Below is a small trained network, with its code and all its weights. Each question gives an input and a class and asks what happens when units are switched off, that is, made to give their printed mean instead of their output.

import numpy as np


def w(rows, s, z=0):
    codes = np.array(rows[::2]) - 128.0
    scale = np.full(codes.shape[1], s)
    scale[-1] = z or s
    return codes * scale


def f(y):
    return np.maximum(y, 0)


def log_softmax(a):
    a = a - a.max(-1, keepdims=True)
    return a - np.log(np.exp(a).sum(-1, keepdims=True))


def net(x, mask):
    res = np.array(x, float).reshape(1, 6) / 4 @ E
    y = f(res @ A[0][:, :-1].T + A[0][:, -1])
    res = res + np.where(mask, y, B[0][:, -1]) @ B[0][:, :-1]
    return log_softmax(res[-1] @ U[:, :-1].T + U[:, -1])


A, B = {}, {}
E = w([
[130,129,128],'x0',
[14,75,231],'x1',
[128,129,128],'x2',
[129,254,195],'x3',
[128,129,129],'x4',
[229,74,243],'x5',
],0.013)
A[0] = w([
[103,65,158,1],'neuron 0',
[112,208,167,140],'neuron 1',
[80,172,90,116],'neuron 2',
[131,36,84,187],'neuron 3',
[147,60,98,184],'neuron 4',
[55,200,68,115],'neuron 5',
[52,122,197,81],'neuron 6',
[171,115,190,205],'neuron 7',
[73,159,85,174],'neuron 8',
[84,170,94,108],'neuron 9',
[137,53,93,174],'neuron 10',
[212,119,50,153],'neuron 11',
[103,192,159,77],'neuron 12',
[228,121,248,67],'neuron 13',
[178,179,104,146],'neuron 14',
[87,120,79,141],'neuron 15',
[74,131,52,150],'neuron 16',
[214,131,46,159],'neuron 17',
[145,99,127,125],'neuron 18',
[146,69,175,152],'neuron 19',
[226,206,66,121],'neuron 20',
[178,87,163,110],'neuron 21',
[185,76,164,100],'neuron 22',
[47,56,173,98],'neuron 23',
],0.017,0.014)
B[0] = w([
[193,106,74,153],'neuron 0',
[124,197,163,216],'neuron 1',
[158,173,163,198],'neuron 2',
[131,36,147,231],'neuron 3',
[166,45,135,209],'neuron 4',
[147,160,192,241],'neuron 5',
[123,138,212,211],'neuron 6',
[190,173,102,222],'neuron 7',
[116,51,188,222],'neuron 8',
[155,179,166,190],'neuron 9',
[141,40,153,211],'neuron 10',
[193,142,200,238],'neuron 11',
[193,165,140,181],'neuron 12',
[46,129,44,243],'neuron 13',
[80,170,69,202],'neuron 14',
[104,77,113,194],'neuron 15',
[100,55,14,228],'neuron 16',
[219,122,200,246],'neuron 17',
[149,111,137,153],'neuron 18',
[95,131,155,199],'neuron 19',
[6,128,51,254],'neuron 20',
[176,146,192,182],'neuron 21',
[183,145,173,188],'neuron 22',
[113,89,70,224],'neuron 23',
],0.013,0.02)
U = w([
[146,64,136,247],'0',
[192,126,240,49],'1',
[68,179,153,246],'2',
[119,169,4,49],'3',
[28,45,91,2],'4',
],0.014,0.009)

Each question gives the input, the list of numbers given to net, and the class t.
The units are the neurons (one row each of A and B). Each row of codes is followed by its name. A weight is (code - 128) times the scale printed after its matrix; where a second scale follows, it is the last column's (A, B and U).
mask holds one flag per neuron, in row order. A switched-off neuron (its flag False) gives its mean, the last column of its row in B, instead of its output. The means were averaged over made-up inputs and are rounded, as every weight is.
A unit's drop is (log p(t) with every unit on - log p(t) with that unit switched off) / (log p(t) with every unit on - log p(t) with every unit switched off).
The circuit of an input: a set's keep is (log p(t) with only the set's units on - log p(t) with every unit switched off) / (log p(t) with every unit on - log p(t) with every unit switched off). Starting from the 12 units with the biggest drops (on a tie, the unit counted first), units are removed one at a time, each time the one whose removal leaves the highest keep (on an exact tie, the one counted first), for as long as the keep stays at least 0.8.
units of the circuit, in order: the units of the circuit, biggest drop first
k most important neurons: the k neurons with the biggest drops, biggest first
drop of u: that unit's drop, to one decimal
input [-8,-1,3,-5,0,1], class 1: units of the circuit, in order -> [neuron 20]
input [1,5,-6,2,4,-5], class 1: 2 most important neurons -> [neuron 20; neuron 13]
input [0,-8,7,1,-2,-1], class 2: 4 most important neurons -> [neuron 20; neuron 11; neuron 17; neuron 14]
input [4,6,8,0,4,-2], class 4: 3 most important neurons -> [neuron 17; neuron 11; neuron 23]
input [6,7,7,2,5,3], class 2: 2 most important neurons -> [neuron 17; neuron 13]
input [6,6,-7,-8,5,0], class 4: 4 most important neurons -> [neuron 17; neuron 23; neuron 11; neuron 5]
input [-2,7,-8,-1,4,3], class 0: 2 most important neurons -> [neuron 20; neuron 23]
input [0,-4,-5,-3,-2,1], class 1: 4 most important neurons -> [neuron 11; neuron 17; neuron 13; neuron 16]
input [-1,5,-5,-7,6,0], class 4: 3 most important neurons -> [neuron 17; neuron 23; neuron 11]
input [-5,8,-5,0,-3,7], class 0: 3 most important neurons -> [neuron 13; neuron 23; neuron 20]
input [-1,6,-5,1,2,6], class 2: 2 most important neurons -> [neuron 13; neuron 17]
input [-8,-5,1,-4,-5,1], class 1: 4 most important neurons -> [neuron 11; neuron 17; neuron 13; neuron 23]
input [-3,1,6,6,-6,8], class 2: 2 most important neurons -> [neuron 13; neuron 16]
input [-3,-2,7,-4,3,1], class 1: units of the circuit, in order -> [neuron 13]
input [-6,-7,3,-6,7,2], class 1: drop of neuron 17 -> 1.3
input [0,0,4,4,2,-6], class 2: drop of neuron 4 -> 0.2
input [4,3,-5,-6,-1,7], class 0: drop of neuron 13 -> 0.4
